(in the rows, 128 means zero)
Each row has two labels, one from each of two sets.
[114 122 138 188 126 114 118 151 117 128 128  92 123 125 109  97 131 120
 139 127 128 131 121 137 127 120 114 104 127 150 130 156 127 127 146 128
 130 121 145 110 124 132 133 131 111 176 146 135 144 123 128 131 132 134
 124 127 130 126 124 130 123 119 127 166 131 158 185 133 115 110 143 120
 159 150 136 120 137 143 121 122 119 167 122 180 141 127 138 125 157 129
  94 154 134 109 142 138 112 115 179 124 135 131 128 110 251 132 129 142
 111 104 142 148 121 141  20 136 119 124 122  98 109 123 127 127 132 130
 122  79 141 129 116 130 207 183 102 124 131  71 126 137 121 125 121 128
 120 143 117 188 112  65 129 136 146 127 132 110 133 146 144 116 122 135
 135 138 113 150 167 140 146 132 116 163 127 138 126 140 138 158 115 126
 141 129 119 141 118 119 212 133 131 115 141 121 121 113 132 141 126 122
 134 146 142 126 115 133 157 123 145 122 143 113 149 167 142 110 156 148
 144 114 140 131 124 121 123  88 124 116 129 133 130 122 128 135 128 116
 129 131 148 100 130 144 136 131 131  97 144 140 166 164 132 121 137]	fatet & K
[137 129 137 111 125 127 129 135 129 110 137 128 127 125 137 118 130 126
 122 125 129 129 110 155 128 119 130  89 112 131 125 119 118 119 130 131
 132 142 131  88 125 123 124 136 130 143 122  87 127 132 130 136 136 134
 110 131 138 123 126 126 151 129 130 124 130 140 155 122 110 135 136  44
 115 118 123 135 129 132 126 128 136 132 122 118 130 131 134 120 160 129
 130 126 132 147 128 122 104 137 199 135 126 129 130 118 132 158 127 131
 134 111 119 119 140 146 162 128 103 132 130 118 121 122 130 130 125 130
 144 153 138 122 137 127 190 139 144 124 124 139 128 146 124 130 138 151
 122 129 111 139 110  94 130 131 131 120 122 126 139 132 123 111 133 121
 126 127 123 144 113 130 137 123 131 166 128 129 130 156 128 144 100 116
 131 124 141 121 132 129 127 134 139 133 137 121 135 119 122 125 127 124
 132 135 124 126 129 131 139 138 111 128 138 127 114 107 119  95 130 115
 120 126 124 124 126 129 127 151 125 142 126 128 127 129 142 171 145 124
 127 135 128 143 133 126 129 129 103  97 120 119 139 116 136 143 127]	vizor & Z
[133 123 136 157 129 130 139 146 111 126 121 109 121 124 123  99 133 129
 128 128 129 131 117 165 126 116 116  72 115 134 136 122 126 133 141 125
 139 130 133  88 129 129 128 133 122 164 135  94 133 129 135 133 126 114
 119 128 132 124 131 116 126 121 134 112 130 149 156 124  90 125 140  61
 127 141 130 128 139 136 130 127 122 164 136 157 129 132 142 100 166 122
 106 154 131 129 134 135 100 117 208 128 130 114 132 101 211 172 128 135
 120 114 139 118 128 152  74 127  96 127 130  82 111 119 128 126 125 129
 138 122 141 126 118 132 193 181 122 128 129 108 130 144 117 143 125 135
 115 135 124 206 117  98 130 130 144 127 140 116 136 139 124 105 130 131
 130 137 118 144 151 151 148 131 123 162 124 136 127 157 127 137  93 126
 130 127 132 134 120 128 172 127 135 111 153 117 126 114 128 132 134 113
 140 149 133 122 121 136 145 135 133 126 138 123 137 121 127  99 135 131
 115 117 141 138 124 119 101  93 124 140 125 128 126 124 120 142 145 119
 128 132 137 118 130 138 121 131 110  95 130 128 144 132 132 130 139]	fatet & Z
[125 126 145 140 126 115  98 133 120 121 129 119 125 119 130 121 133 119
 122 128 125 128 103 138 128 121 129  89 121 146 116 117 118 118 128 122
 142 141 137 101 126 124 124 136 122 155 122 109 137 137 130 129 130 146
 102 131 117 129 133 137 143 124 126 147 128 154 138 125 123 119 141  62
 141 137 127 137 128 132 122 122 137 125 125 156 139 139 140 129 148 131
 134 115 135 134 138 133  95 146 166 125 130 137 124 121 160 144 125 132
 129 127 132 126 134 128   4 119 130 133 130 114 115 120 132 131 135 132
 146 119 147 131 124 125 212 174 131 126 129 114 125 144 120 130 118 137
 120 142 107 151 115  76 130 139 133 129 119 119 140 135 131 114 129 122
 133 129 129 146 127 121 141 135 130 172 130 136 134 154 132 143 106 121
 135 130 132 137 132 123 169 131 137 132 137 123 139 126 121 134 126 135
 118 134 135 129 129 133 148 137 128 126 138 127 122 137 122 106 143 114
 131 126 121 125 121 126 132 121 127 132 126 135 128 123 156 167 161 106
 122 135 131 133 131 123 131 129 117  94 139 126 142 140 133 143 128]	Luze & U
[125 112 136 157 127 130 141 146 116 125 127  95 123 128 115 105 130 122
 133 128 130 130 121 143 128 116 112  93 118 139 134 143 118 126 138 131
 128 126 130 103 126 131 134 134 114 167 148 124 128 127 131 131 132 121
 121 125 147 124 120 129 126 121 131 145 130 154 192 136 113 122 146  81
 150 138 128 123 134 135 128 124 119 151 129 148 142 131 131 114 157 123
 101 145 131 114 137 142 115 122 191 121 131 122 128 105 197 146 129 136
 120 105 141 149 128 139 114 131 115 127 124  96 108 118 124 127 124 130
 128 114 138 133 126 127 199 161 119 128 133  71 127 138 126 132 134 130
 126 134 115 186 104  82 131 126 140 127 138 116 135 148 129 111 123 133
 136 133 108 144 151 146 139 126 121 161 127 134 126 130 133 162 101 116
 133 129 125 130 124 120 175 131 135 116 137 118 113 123 130 134 127 115
 134 151 131 128 123 137 154 122 135 120 143 115 170 156 127 105 136 136
 134 112 142 128 119 123 121  95 129 119 124 130 130 126 131 142 149 125
 133 123 142 114 130 140 130 127 123  95 132 131 161 141 137 120 135]	fatet & U
[132 119 136 136 124 126 138 140 112 118 132 111 121 126 114 116 127 126
 130 130 129 130 115 169 128 123 125  81 118 124 135 111 127 119 130 128
 134 108 132 100 124 124 126 136 123 155 121  88 127 124 135 134 133 137
 120 128 141 124 126 124 156 128 129 139 130 140 160 128 107 126 152 106
 133 141 124 130 143 138 127 123 128 146 137 148 126 129 142 136 172 123
 113 145 129 131 135 124 100 125 166 129 133 130 130 120 170 139 128 130
 130 103 130 126 137 144 154 135 128 127 127 115 111 118 129 138 131 126
 143 134 141 129 135 127 198 170 129 123 126  98 126 153 118 128 145 144
 113 131 112 156 117 102 130 132 138 129 128 113 139 147 125 118 134 124
 126 135 124 144 139 123 143 129 126 157 130 132 135 152 138 142 112 117
 134 128 135 136 133 118 157 127 136 132 129 125 123 117 122 131 133 118
 143 132 127 129 120 132 145 113 120 127 151 118  57 116 121  99 147 138
 132 129 125 136 129 133 129 116 130 136 130 133 125 128 120 135 144 103
 129 137 131 128 134 135 134 129 110  92 131 122 140 148 139 135 128]	vizor & K
[120 127 136 112 124 146 138 138 119 116 133  89 132 126 109 105 127 121
 124 125 130 131 114 126 127 148 121 130 129 142 129 153 125 123 124 133
 125 121 129  93 128 129 135 130 112 133 126 134 119 129 125 125 129 119
 116 127 172 125 120 126 136 128 136 130 127 141 219 126 115 125 142 117
 132 160 132 121 132 129 133 131  78 160 134 131 137 130 124 122 134 128
 106 138 122 114 140 141 148 122 137 129 127 121 130 113 177 116 127 137
 106 114 120 144 126 120 205 124 117 132 133 121 125 123 124 130 129 136
 121 102 139 127 137 124 178 167 113 124 139  69 129 137 122 127 125 132
 138 141 108 167 101 102 130 119 133 125 134 133 143 144 132 120 124 134
 127 130 103 135 145 152 138 126 124 155 127 123 133 132 129 184 117 124
 123 125 127 124 120 128 178 136 137 106 144 131 103 128 127 141 126 133
 121 161 120 132 121 118 152 137 126 112 122 131 200 168 126 122 135 120
 116 118 136 127 120 127 114 116 129 119 124 122 129 124 167 180 181 135
 133 118 136 109 125 130 138 130 138 106 139 126 166 139 133 119 133]	nupu & U
[127 122 139 164 126 121 139 150 116 122 126 106 120 106 121 104 132 124
 133 128 129 132 119 158 129 112 120  78 119 134 133 125 124 123 139 133
 136 121 130 104 125 127 125 138 120 164 134 103 133 126 129 136 134 133
 125 128 132 129 126 128 136 119 130 151 130 143 159 129 109 123 143  87
  93 129 131 129 135 135 123 122 125 148 124 159 133 129 140 122 167 128
 105 149 131 122 131 132  91 125 187 125 127 123 127 107 191 157 127 137
 126 107 139 137 126 148  82 135 115 126 123 104  98 119 130 129 127 129
 139 126 139 129 122 130 195 178 126 126 128  86 128 146 121 136 133 137
 116 132 117 182 117  91 127 136 141 130 134 110 135 148 126 112 128 129
 132 135 115 149 146 131 145 132 125 160 130 138 132 143 142 146 105 118
 136 130 134 138 131 122 180 131 136 119 133 121 125 115 127 133 130 116
 140 138 134 125 119 135 149 117 131 128 152 114 103 129 123  96 144 139
 136 117 135 134 127 122 124 103 127 128 129 129 127 127 109 130 141 114
 129 136 140 120 132 142 134 128 108  92 131 132 143 149 136 126 135]	fatet & Z
[124 125 140 175 127 123 116 153 105 127 130  98 120 123 118 101 135 119
 130 122 132 127 113 144 127 111 110  80 122 154 130 139 122 127 146 120
 134 152 140 109 127 134 129 131 116 175 148 130 138 130 132 131 140 123
 111 123 118 130 127 125 110 117 131 146 131 169 163 130 116 121 137  49
 150 134 135 135 137 142 125 124 126 154 130 174 146 127 135 103 153 125
 100 159 135 121 133 148 105 122 202 122 129 125 126 101 223 164 128 143
 114 120 144 140 123 141   4 124 102 127 126  71 111 115 134 120 123 133
 136 100 148 125 114 128 217 181 115 126 132  63 129 135 122 136 107 131
 129 140 114 212 100  52 132 141 143 128 140 115 139 141 139 102 122 132
 133 139 112 149 165 157 142 131 119 172 120 142 126 139 129 160  88 121
 134 129 128 131 125 123 198 126 130 111 154 116 127 118 130 135 125 123
 129 156 144 126 122 137 156 131 142 112 139 132 189 158 129 105 133 130
 128 113 146 130 123 116 112  82 129 131 128 131 129 123 141 157 151 117
 129 125 141 112 129 143 124 130 123  95 132 133 162 141 127 128 138]	fatet & Z
[125 125 144 134 127 128 155 147 113 125 122 108 125 130 114 107 132 122
 126 127 130 128 123 130 129 133 125 122 125 129 126 137 122 137 130 121
 140  87 141  89 124 128 131 131  96 129 123 130 129 131 124 128 128 116
 127 128 147 127 122 110 119 124 136 144 132 137 218 136 106 122 158 132
 141 175 131 105 140 127 125 126  97 178 138 150 124 131 131 114 157 127
 101 177 122 109 134 143 132 112 162 123 137 106 127 110 193 129 128 129
 116 121 131 133 128 134 150 129 138 130 123 104 115 120 125 126 140 124
 103  94 130 127 131 128 186 214 111 125 133  73 126 140 119 134 118 130
 116 132 119 181 121 115 135 131 145 129 137 114 141 145 135 113 125 134
 135 134 113 145 146 142 151 128 118 160 136 130 124 145 124 137 118 122
 136 131 129 130 114 124 178 134 125 111 140 128 106 126 125 138 133 122
 146 151 135 129 120 135 157 125 126 131 123 130 151 151 142 121 153 148
 109 119 143 129 118 125 102  76 125 129 119 124 133 127 140 102 159 144
 121 126 139 105 130 144 138 127 136 107 138 131 149 149 133 107 134]	nupu & K
